[[-0.469  0.325  1.394 -1.210  1.640 -1.874  0.915 -0.976  0.268  1.223
   3.448  0.221]
 [ 1.513 -1.813  0.649 -0.119  1.120 -0.829  1.348 -1.670 -1.200 -1.822
   5.935 -1.968]
 [ 1.994  0.866  1.367 -0.217 -0.443  1.431 -2.480 -1.714  0.733  2.510
  -0.272 -2.169]
 [ 1.456  0.066 -0.692  0.153  0.726 -0.533 -1.540  2.493  1.736 -0.980
   2.570 -0.307]
 [-1.879 -1.209 -6.886  0.369  0.347 -0.741 -1.152 -3.001  2.319 -3.090
  -3.280  0.414]
 [ 0.089 -1.149  0.504  1.036  0.011 -0.424  3.626  0.227  0.613  0.242
  -3.967  0.230]
 [-0.156 -0.588 -0.459  1.881  2.604  1.341 -0.217  3.885  0.870 -1.019
  -3.890  0.606]
 [ 2.827  0.742 -2.457  0.419  0.101  0.801 -4.281  0.173 -1.431 -2.498
  -0.209  0.078]]	0.078

[[-6.683 -6.165 -4.244  6.758  7.186 -7.047  6.840 -2.802  6.592 -7.463
   6.758]
 [-2.601 -6.522 -2.928  5.165  6.894 -6.200  6.740 -1.911  7.247 -6.261
   7.370]
 [ 0.001  3.722  1.650 -6.548 -6.796  4.323 -7.169  3.592 -5.679  4.465
  -5.243]
 [ 4.756  4.858  7.101 -0.635  7.275  4.202  1.526  8.010 -0.519 -7.245
   2.600]
 [-6.663 -7.321 -7.286  5.752  2.589 -6.832  2.932 -7.093  5.094 -2.835
   2.276]
 [ 5.542  5.382  1.737 -6.228 -7.571  5.430 -7.557  3.520 -7.000  6.848
  -5.841]
 [ 7.085  1.009  5.971 -5.078 -2.603  5.314 -4.408  7.124 -3.441  0.788
  -1.483]
 [ 6.688  6.456  6.481 -3.528  0.119  6.865 -3.755  7.345 -3.589  2.272
  -1.593]
 [-2.320 -5.012 -1.894  4.288  5.360 -5.573  6.659 -1.797  4.385 -5.012
   6.450]
 [-1.175 -6.675 -1.703  4.033  6.557 -5.349  6.660 -1.226  6.279 -6.766
   7.029]
 [ 3.932  5.617  5.526 -6.172 -6.211  5.998 -6.357  4.388 -6.219  4.215
  -6.944]
 [ 5.812  7.128  7.239 -2.324  1.130  5.733 -1.305  6.138 -1.494  0.761
  -0.472]]	-0.472

[[-3.122  3.258  6.070 -1.165 -1.186  0.527  0.379  2.756 -2.272 -1.442
  -0.082 -2.971  2.805 -2.358]
 [ 3.612 -3.429 -5.762  2.174  2.544  0.168 -0.584 -2.110  3.644  1.809
   1.193  4.651 -1.928  2.837]
 [-0.947  3.340  5.517 -2.604 -2.739  1.329  0.738  2.779 -1.777 -1.149
   1.060 -1.183  2.104 -0.309]
 [-3.900  3.308  6.618 -1.521 -1.875  0.275  0.545  3.117 -2.650 -1.411
  -0.116 -2.786  2.295 -3.082]
 [ 5.076 -2.960 -6.068  1.379  2.033  0.685 -0.486 -2.583  3.156  1.532
   1.023  3.555 -1.564  4.286]
 [-5.519  3.299  7.538 -0.391 -1.255 -0.152  1.093  3.961 -2.501 -0.644
  -0.127 -2.137  1.932 -4.662]]	-4.662

[[ 1.018  3.363 -3.631  1.471  3.843 -1.198 -3.594 -1.554  2.414  5.352
   0.909 -3.165 -0.689]
 [ 3.980  0.806  3.159 -3.012 -3.110  1.154  3.683  5.546  4.283  5.375
  -4.718 -1.719 -1.640]
 [-0.944 -3.427  3.800 -1.583 -4.016  1.256  3.775  1.731 -2.368 -5.352
  -1.049  3.200  0.665]
 [ 0.769  3.189 -3.655  1.572  3.856 -1.212 -3.648 -1.785  2.094  4.860
   1.122 -2.950 -0.576]
 [-4.255 -1.652 -2.265  2.658  2.162 -0.859 -2.801 -5.184 -4.910 -6.743
   4.514  2.521  1.821]
 [-3.622 -1.298 -2.081  2.340  2.001 -0.783 -2.541 -4.516 -4.134 -5.603
   3.915  2.052  1.541]
 [-3.542 -0.531 -3.073  2.812  3.041 -1.115 -3.545 -5.111 -3.734 -4.549
   4.323  1.370  1.443]
 [-1.561 -3.499  3.236 -1.079 -3.457  1.053  3.129  0.822 -3.009 -6.118
  -0.283  3.421  0.915]
 [ 2.916  1.218  1.431 -1.761 -1.356  0.548  1.796  3.472  3.401  4.730
  -3.036 -1.802 -1.255]
 [-1.510 -3.822  3.745 -1.354 -3.986  1.225  3.655  1.207 -3.094 -6.469
  -0.566  3.687  0.922]
 [-1.407 -3.683  3.661 -1.348 -3.893  1.199  3.580  1.239 -2.934 -6.182
  -0.609  3.541  0.870]
 [-3.666 -0.757 -2.888  2.763  2.842 -1.056 -3.371 -5.094 -3.951 -4.969
   4.335  1.596  1.512]]	1.512

[[ 6.006  1.377  7.375 -1.395  1.732  4.149 -1.396  2.686  6.025  2.969
   0.074 -1.584]
 [ 6.449  1.040  6.601  0.441  3.454  2.616 -1.555  3.551  6.975  1.483
  -0.396 -1.496]
 [ 5.632  1.104  6.193  1.529  3.669  1.945 -1.273  4.178  6.769  0.869
  -0.684 -1.308]
 [ 5.268  1.161  6.719 -2.136  1.331  4.088 -1.325  1.894  5.426  2.806
   0.398 -1.620]
 [-3.315  0.232 -5.211 -0.857 -0.700 -1.437  3.676 -2.138 -3.492  1.070
   3.035  2.730]
 [-2.369  0.445 -6.074 -0.277  0.069 -1.441  3.938 -2.569 -3.242  0.928
   3.579  3.127]
 [-2.289  0.663 -4.892 -1.259 -0.419 -0.741  3.360 -2.368 -3.064  1.727
   3.364  2.898]
 [ 5.577  0.960  5.835  1.349  3.440  1.829 -1.461  3.752  6.174  1.021
  -0.791 -1.216]
 [ 6.425  1.869  6.668 -1.167  1.913  4.139 -1.620  2.446  6.036  3.084
  -0.020 -1.769]
 [-2.984  0.147 -5.972 -0.485 -0.095 -1.569  4.204 -2.578 -3.506  0.843
   3.740  3.292]]	3.292

[[-3.117 -3.734 -0.786 -1.892 -1.472 -0.748 -0.908  7.146  0.843]
 [-5.184  1.009 -3.211  2.675 -3.226  2.534 -1.501  4.189 -0.134]
 [-4.536 -1.930 -3.941 -1.471 -2.196 -0.324 -1.223  3.342 -1.158]
 [-5.575  3.085 -5.426  4.104 -4.194  4.051 -0.959  2.691 -2.289]
 [-2.923 -0.826 -2.779 -1.286 -2.434 -0.789  0.286  4.970 -0.584]]	-0.584

[[ 4.395 -5.395  2.988 -5.046 -0.441  2.910 -6.121  5.172  4.456  1.129
   2.795]
 [-4.712  1.619 -5.900  2.485 -4.914 -4.647  2.129 -4.242 -4.785 -5.273
  -3.618]
 [ 0.112  3.870 -2.398  5.220 -2.661 -1.520  2.345  1.811  0.760 -2.134
  -0.699]
 [ 2.949 -2.801  3.181 -3.208  5.703  3.594 -2.362  1.723  3.895  4.926
   4.885]
 [-3.983  4.785 -2.208  4.660 -0.177 -4.239  4.889 -6.352 -4.603 -0.574
  -5.578]
 [-0.105  2.241 -0.137 -0.444 -6.707 -2.412  1.539 -3.688 -3.997 -4.933
  -1.885]
 [-2.889  3.034 -0.977  3.770 -4.160 -1.937  2.187 -2.346 -2.024 -4.701
  -1.166]
 [ 5.197 -2.544  4.968 -2.970  3.457  4.894 -4.716  4.372  5.224  4.212
   5.055]
 [ 2.977 -4.033  2.601 -4.778 -2.541  1.773 -5.193  5.750  5.027 -1.107
   3.383]]	3.383
---
[ 84  96  62 166 211  75 214] out 214, 211

[[7058 3389 4268 4304 7106 7106 3778]
 [1803 9384 7747 8768 1839 1943 8739]] out 9384, 8768

[176  46  94 199] out 199, 176

[107 196  82  22] out 196, 107

[-49 -40 -10  16 -41  26] out 26, 16

[[  72  -46 -672  555]
 [-368 -504 -121 -881]] out 555, 72

[813 182 581 696  33] out 813, 696
